Below is a small trained network, with its code and all its weights. Each question gives an input and a class and asks what happens when units are switched off, that is, made to give their printed mean instead of their output.

import numpy as np


def w(rows, s, z=0):
    codes = np.array(rows[::2]) - 128.0
    scale = np.full(codes.shape[1], s)
    scale[-1] = z or s
    return codes * scale


def norm(h):
    return h / np.sqrt((h * h).mean(-1, keepdims=True) + 1e-5)


def f(y):
    return y / 2 * (1 + np.tanh(0.7978845608 * (y + 0.044715 * y**3)))


def log_softmax(a):
    a = a - a.max(-1, keepdims=True)
    return a - np.log(np.exp(a).sum(-1, keepdims=True))


def net(x, mask):
    res = np.array(x, float).reshape(1, 5) / 4 @ E
    u = 0
    for l in range(3):
        y = f(norm(res) @ A[l][:, :-1].T + A[l][:, -1])
        res = res + np.where(mask[u : u + 8], y, B[l][:, -1]) @ B[l][:, :-1]
        u += 8
    return log_softmax(norm(res)[-1] @ U[:, :-1].T + U[:, -1])


A, B = {}, {}
E = w([
[88,95,127,250,117,93,215,169],'x0',
[99,121,114,115,58,51,70,159],'x1',
[156,224,135,164,72,160,128,152],'x2',
[129,131,120,132,132,130,122,128],'x3',
[123,196,94,106,154,53,194,86],'x4',
],0.013)
A[0] = w([
[149,159,244,126,214,217,221,76,38],'0.n0',
[176,224,118,157,29,174,136,119,21],'0.n1',
[72,254,121,126,199,14,183,27,2],'0.n2',
[192,214,169,170,35,156,160,139,54],'0.n3',
[132,116,127,132,29,2,63,138,68],'0.n4',
[105,150,190,104,137,119,138,147,58],'0.n5',
[127,143,122,25,136,155,105,143,69],'0.n6',
[237,141,88,87,125,116,99,105,42],'0.n7',
],0.0068,0.01)
B[0] = w([
[133,111,83,80,148,145,147,232,245],'0.n0',
[165,161,199,131,204,70,60,144,172],'0.n1',
[247,97,118,104,81,61,172,116,250],'0.n2',
[124,161,185,157,238,68,69,134,225],'0.n3',
[133,148,94,75,202,181,187,225,253],'0.n4',
[174,133,133,76,81,144,61,151,40],'0.n5',
[77,140,144,128,119,143,160,109,182],'0.n6',
[116,153,144,105,129,163,113,117,108],'0.n7',
],0.012,0.0019)
A[1] = w([
[157,214,32,116,109,87,181,22,30],'1.n0',
[101,58,95,95,203,79,113,99,1],'1.n1',
[121,71,166,145,85,204,34,209,2],'1.n2',
[55,167,87,69,108,84,116,254,33],'1.n3',
[140,254,128,151,41,178,136,139,98],'1.n4',
[199,158,64,135,215,235,210,108,39],'1.n5',
[171,170,139,16,112,168,90,53,61],'1.n6',
[74,144,63,89,25,29,63,168,69],'1.n7',
],0.0079,0.0086)
B[1] = w([
[187,78,97,138,76,101,141,93,192],'1.n0',
[144,126,161,170,203,84,72,133,141],'1.n1',
[221,125,140,129,109,132,171,83,199],'1.n2',
[127,87,145,107,196,198,151,168,172],'1.n3',
[121,108,167,147,218,55,58,115,207],'1.n4',
[126,95,132,77,162,135,114,250,219],'1.n5',
[44,178,82,132,69,150,148,121,252],'1.n6',
[175,122,119,67,202,199,183,215,192],'1.n7',
],0.013,0.0035)
A[2] = w([
[4,143,104,234,47,128,187,119,13],'2.n0',
[102,95,125,101,23,58,73,203,34],'2.n1',
[210,47,161,194,40,214,69,86,13],'2.n2',
[62,2,156,100,223,55,90,53,3],'2.n3',
[147,62,246,145,100,227,95,150,110],'2.n4',
[76,211,102,21,61,151,66,62,83],'2.n5',
[152,166,223,167,127,101,72,134,71],'2.n6',
[75,137,112,230,108,90,230,160,108],'2.n7',
],0.0091,0.0061)
B[2] = w([
[60,103,126,132,107,184,94,86,170],'2.n0',
[129,187,87,99,165,163,165,130,119],'2.n1',
[170,152,60,132,80,52,189,62,184],'2.n2',
[176,247,217,204,154,90,59,125,192],'2.n3',
[149,164,77,84,115,59,169,130,241],'2.n4',
[71,55,147,209,108,170,136,111,253],'2.n5',
[131,109,150,158,169,90,131,83,171],'2.n6',
[96,120,127,73,91,198,69,92,244],'2.n7',
],0.015,0.0051)
U = w([
[122,101,99,65,172,179,149,251,175],'0',
[19,105,115,138,67,197,94,74,251],'1',
[185,123,64,113,70,46,178,78,49],'2',
[131,177,218,184,168,76,52,139,46],'3',
],0.023,0.0016)

Each question gives the input, the list of numbers given to net, and the class t.
The units are the neurons (one row each of A and B). Each row of codes is followed by its name. A weight is (code - 128) times the scale printed after its matrix; where a second scale follows, it is the last column's (A, B and U).
mask holds one flag per neuron, layer by layer. A switched-off neuron (its flag False) gives its mean, the last column of its row in B, instead of its output. The means were averaged over made-up inputs and are rounded, as every weight is.
A unit's drop is (log p(t) with every unit on - log p(t) with that unit switched off) / (log p(t) with every unit on - log p(t) with every unit switched off).
The circuit of an input: a set's keep is (log p(t) with only the set's units on - log p(t) with every unit switched off) / (log p(t) with every unit on - log p(t) with every unit switched off). Starting from the 12 units with the biggest drops (on a tie, the unit counted first), units are removed one at a time, each time the one whose removal leaves the highest keep (on an exact tie, the one counted first), for as long as the keep stays at least 0.8.
circuit, biggest first: the units of the circuit, biggest drop first
k most important neurons: the k neurons with the biggest drops, biggest first
k most important neurons of layer l: the k neurons of layer l with the biggest drops, biggest first
drop of u: that unit's drop, to one decimal
input [-4,4,2,6,-1], class 0: 2 most important neurons of layer 1 => 1.n7, 1.n3
input [0,2,3,2,-3], class 2: circuit, biggest first => 1.n2
input [0,-8,7,2,5], class 0: 3 most important neurons => 0.n0, 1.n5, 2.n3
input [8,3,-8,5,-1], class 1: 4 most important neurons => 2.n7, 2.n0, 1.n4, 0.n3
input [-5,4,8,-1,-8], class 2: 3 most important neurons => 1.n2, 2.n2, 2.n4
input [3,0,4,1,3], class 3: 2 most important neurons => 1.n6, 0.n3
input [1,4,-5,-1,-5], class 2: circuit, biggest first => 1.n2, 2.n4
input [-4,-5,6,2,-5], class 3: 2 most important neurons of layer 0 => 0.n4, 0.n1
input [-8,8,2,6,-2], class 0: 3 most important neurons => 1.n7, 0.n4, 1.n3
input [-6,-1,-7,-7,5], class 3: 2 most important neurons => 2.n3, 1.n1
input [-3,3,-6,8,5], class 3: 2 most important neurons => 2.n3, 1.n1
input [2,2,6,8,5], class 3: 4 most important neurons => 0.n3, 0.n1, 2.n4, 2.n2
input [-3,7,-8,2,0], class 3: 3 most important neurons of layer 1 => 1.n1, 1.n5, 1.n6
input [4,4,-6,-4,-1], class 3: circuit, biggest first => 2.n3
input [-5,-8,0,-5,6], class 0: 2 most important neurons => 1.n5, 0.n0
input [-4,6,-3,-3,-8], class 2: 2 most important neurons => 1.n2, 2.n2
input [6,5,5,-8,2], class 1: 3 most important neurons => 2.n7, 1.n5, 0.n0
input [0,6,-6,-2,5], class 0: 2 most important neurons => 1.n7, 0.n4
input [1,-8,6,-2,7], class 0: 2 most important neurons => 1.n5, 0.n0
input [-5,2,3,-5,4], class 1: circuit, biggest first => 2.n5
input [1,4,-8,8,-8], class 2: 2 most important neurons => 2.n2, 1.n2
input [-6,-6,-2,-1,6], class 0: 2 most important neurons of layer 2 => 2.n7, 2.n2
input [8,8,4,-1,4], class 0: 2 most important neurons of layer 0 => 0.n4, 0.n6
input [-8,-4,5,1,-6], class 1: drop of 1.n6 => 1.5
input [0,0,2,-8,-5], class 2: drop of 1.n4 => 0.0
input [-1,3,-8,-2,-4], class 3: drop of 2.n3 => 0.1
input [5,-3,-2,1,4], class 1: circuit, biggest first => 2.n7
